Here is a tiny trained network, its code and every weight. The questions are about switching its units off for an input and a target symbol, where a switched-off unit gives its printed mean instead of its output.

import numpy as np


def w(rows, s, z=0):
    codes = np.array(rows[::2]) - 128.0
    scale = np.full(codes.shape[1], s)
    scale[-1] = z or s
    return codes * scale


def f(y):
    return np.maximum(y, 0)


def softmax(a):
    e = np.exp(a - a.max(-1, keepdims=True))
    return e / e.sum(-1, keepdims=True)


def log_softmax(a):
    a = a - a.max(-1, keepdims=True)
    return a - np.log(np.exp(a).sum(-1, keepdims=True))


def net(x, mask):
    ids = ['ΠΩβζητ'.index(c) for c in x.split()]
    T = len(ids)
    res = E[ids] + P[:T]
    u = 0
    for l in range(3):
        r = res
        for j in range(3):
            rows = slice(2 * j, 2 * j + 2)
            q, k, v = (r @ M[l][rows].T for M in (Q, K, V))
            z = softmax(np.where(np.tri(T) > 0, q @ k.T / 2**0.5, -1e9)) @ v
            o = O[l][rows]
            res = res + np.where(mask[u + j], z, o[:, -1]) @ o[:, :-1]
        u += 3
        y = f(res @ A[l][:, :-1].T + A[l][:, -1])
        res = res + np.where(mask[u : u + 4], y, B[l][:, -1]) @ B[l][:, :-1]
        u += 4
    return log_softmax(res[-1] @ U[:, :-1].T + U[:, -1])


Q, K, V, O, A, B = {}, {}, {}, {}, {}, {}
E = w([
[38,150,171],'Π',
[194,186,4],'Ω',
[198,102,212],'β',
[81,207,225],'ζ',
[107,126,166],'η',
[84,95,153],'τ',
],0.013)
P = w([
[41,104,110],'0',
[249,9,196],'1',
[185,114,203],'2',
[150,207,85],'3',
[132,225,128],'4',
[114,254,129],'5',
],0.0032)
Q[0] = w([
[18,2,134],'L0H1',
[45,125,32],'L0H1',
[148,228,171],'L0H2',
[61,89,138],'L0H2',
[200,121,181],'L0H3',
[47,255,143],'L0H3',
],0.0075)
K[0] = w([
[10,87,201],'L0H1',
[158,138,238],'L0H1',
[149,105,75],'L0H2',
[147,182,151],'L0H2',
[75,101,116],'L0H3',
[182,230,29],'L0H3',
],0.011)
V[0] = w([
[34,88,131],'L0H1',
[132,189,147],'L0H1',
[101,105,245],'L0H2',
[103,69,129],'L0H2',
[95,161,183],'L0H3',
[142,134,16],'L0H3',
],0.012)
O[0] = w([
[79,119,181,6],'L0H1',
[106,136,77,211],'L0H1',
[140,5,118,133],'L0H2',
[155,103,168,49],'L0H2',
[107,101,81,151],'L0H3',
[116,186,201,166],'L0H3',
],0.011,0.0025)
A[0] = w([
[131,126,123,2],'L0N1',
[220,188,147,18],'L0N2',
[21,70,75,33],'L0N3',
[3,208,196,148],'L0N4',
],0.0078,0.0013)
B[0] = w([
[130,117,133,128],'L0N1',
[157,133,106,212],'L0N2',
[168,12,109,195],'L0N3',
[79,73,63,255],'L0N4',
],0.012,0.0099)
Q[1] = w([
[145,175,239],'L1H1',
[168,45,254],'L1H1',
[92,246,106],'L1H2',
[96,115,24],'L1H2',
[84,17,105],'L1H3',
[158,37,196],'L1H3',
],0.0078)
K[1] = w([
[145,2,140],'L1H1',
[110,58,15],'L1H1',
[56,45,255],'L1H2',
[34,162,113],'L1H2',
[191,170,7],'L1H3',
[146,72,62],'L1H3',
],0.0082)
V[1] = w([
[254,153,129],'L1H1',
[152,156,226],'L1H1',
[185,138,21],'L1H2',
[128,119,207],'L1H2',
[100,90,157],'L1H3',
[139,197,95],'L1H3',
],0.0089)
O[1] = w([
[165,12,117,156],'L1H1',
[129,89,200,7],'L1H1',
[181,114,111,190],'L1H2',
[66,125,123,70],'L1H2',
[113,182,109,133],'L1H3',
[137,65,119,100],'L1H3',
],0.011,0.014)
A[1] = w([
[70,80,134,254],'L1N1',
[139,224,60,87],'L1N2',
[226,119,2,111],'L1N3',
[234,220,81,74],'L1N4',
],0.0065,0.0078)
B[1] = w([
[217,255,202,165],'L1N1',
[142,44,20,169],'L1N2',
[75,78,190,251],'L1N3',
[49,86,196,183],'L1N4',
],0.0077,0.025)
Q[2] = w([
[168,87,51],'L2H1',
[182,146,255],'L2H1',
[150,137,185],'L2H2',
[136,169,156],'L2H2',
[59,37,159],'L2H3',
[88,40,148],'L2H3',
],0.0076)
K[2] = w([
[199,140,169],'L2H1',
[86,39,63],'L2H1',
[187,147,90],'L2H2',
[141,175,92],'L2H2',
[2,90,34],'L2H3',
[54,38,47],'L2H3',
],0.007)
V[2] = w([
[185,105,22],'L2H1',
[212,111,52],'L2H1',
[178,204,158],'L2H2',
[209,135,48],'L2H2',
[2,85,30],'L2H3',
[138,177,104],'L2H3',
],0.0041)
O[2] = w([
[215,237,76,169],'L2H1',
[253,229,40,156],'L2H1',
[181,28,121,47],'L2H2',
[229,152,145,143],'L2H2',
[97,121,252,255],'L2H3',
[195,73,109,94],'L2H3',
],0.003,0.013)
A[2] = w([
[217,158,129,186],'L2N1',
[107,80,162,130],'L2N2',
[148,108,2,100],'L2N3',
[124,180,142,255],'L2N4',
],0.0096,0.0091)
B[2] = w([
[206,183,62,173],'L2N1',
[124,179,105,234],'L2N2',
[1,80,116,254],'L2N3',
[136,194,178,211],'L2N4',
],0.0098,0.008)
U = w([
[98,194,79,78],'Π',
[134,84,237,140],'Ω',
[225,107,12,159],'β',
[98,65,76,3],'ζ',
[195,212,102,239],'η',
[84,186,254,142],'τ',
],0.0084,0.0062)

Each question gives the input, a string of symbols that net reads in full, and the target symbol t.
The units are the heads (2 rows each of Q, K, V and O) and the neurons (one row each of A and B). Each row of codes is followed by its name. A weight is (code - 128) times the scale printed after its matrix; where a second scale follows, it is the last column's (O, A, B and U).
mask holds one flag per unit, layer by layer, with each layer's heads first. A switched-off unit (its flag False) gives its mean, the last column of its rows in O or B, instead of its output. The means were averaged over made-up inputs and are rounded, as every weight is.
A unit's drop is (log p(t) with every unit on - log p(t) with that unit switched off) / (log p(t) with every unit on - log p(t) with every unit switched off).
The circuit of an input: a set's keep is (log p(t) with only the set's units on - log p(t) with every unit switched off) / (log p(t) with every unit on - log p(t) with every unit switched off). Starting from the 12 units with the biggest drops (on a tie, the unit counted first), units are removed one at a time, each time the one whose removal leaves the highest keep (on an exact tie, the one counted first), for as long as the keep stays at least 0.8.
circuit, biggest first: the units of the circuit, biggest drop first
k most important neurons: the k neurons with the biggest drops, biggest first
k most important neurons of layer l: the k neurons of layer l with the biggest drops, biggest first
heads that matter: for each layer, one digit per head in row order, 1 if its drop is at least 0.15 and else 0, layers parted by /
input Π η Ω β, target Ω: heads that matter	101 / 110 / 000
input ζ τ ζ, target ζ: most important neuron of layer 1	(L1N2)
input τ τ τ Π Ω ζ, target Π: 2 most important neurons	(L0N4; L1N3)
input Π η τ Π τ Π, target Π: circuit, biggest first	(L0H3; L1H1)
input τ τ η, target τ: circuit, biggest first	(L0H1; L1H1)
input η Ω η Ω, target Ω: circuit, biggest first	(L0H3; L1H1; L0N4)
input ζ τ β Ω Ω Π, target Ω: circuit, biggest first	(L0N4; L1H1; L1N1; L0H3)
input β β β, target β: circuit, biggest first	(L1N4; L0H3)
input η τ Π, target η: 2 most important neurons	(L1N3; L1N4)
input Π η Ω τ, target β: circuit, biggest first	(L1N4; L1H2; L1H3)
input β η β, target β: 4 most important neurons	(L1N4; L0N4; L1N3; L2N1)
input β Ω Π, target τ: heads that matter	001 / 010 / 000
input η ζ Ω Ω Π τ, target Ω: heads that matter	111 / 101 / 001
input Ω Π Π, target τ: heads that matter	101 / 010 / 000
input Π η η, target Π: heads that matter	101 / 101 / 000
input τ Π τ, target τ: 3 most important neurons	(L0N4; L0N2; L1N2)
input η ζ β, target η: circuit, biggest first	(L0N4; L1N3; L2N1)
input Π ζ Ω, target ζ: heads that matter	000 / 000 / 000
input β Π η τ Π, target η: 2 most important neurons	(L0N4; L1N4)
input β β Π, target β: most important neuron of layer 0	(L0N3)
input η τ ζ, target η: 2 most important neurons	(L1N3; L1N4)
input Π ζ β, target Π: circuit, biggest first	(L1H1; L0H1; L1N2; L0N4)
input η ζ ζ, target η: 4 most important neurons	(L0N4; L1N3; L1N4; L1N2)
input ζ τ Π τ Π, target Π: 2 most important neurons	(L0N2; L1N3)
input τ ζ τ, target τ: circuit, biggest first	(L1H1)
input β β β τ η, target β: 4 most important neurons	(L0N4; L1N4; L0N3; L2N1)
input Ω ζ Π β, target Ω: 2 most important neurons	(L0N4; L1N3)
input η β τ, target η: circuit, biggest first	(L1N3; L0H1; L1H1; L2N3)
input τ β β, target τ: most important neuron of layer 1	(L1N2)
input β ζ η, target β: heads that matter	001 / 000 / 000
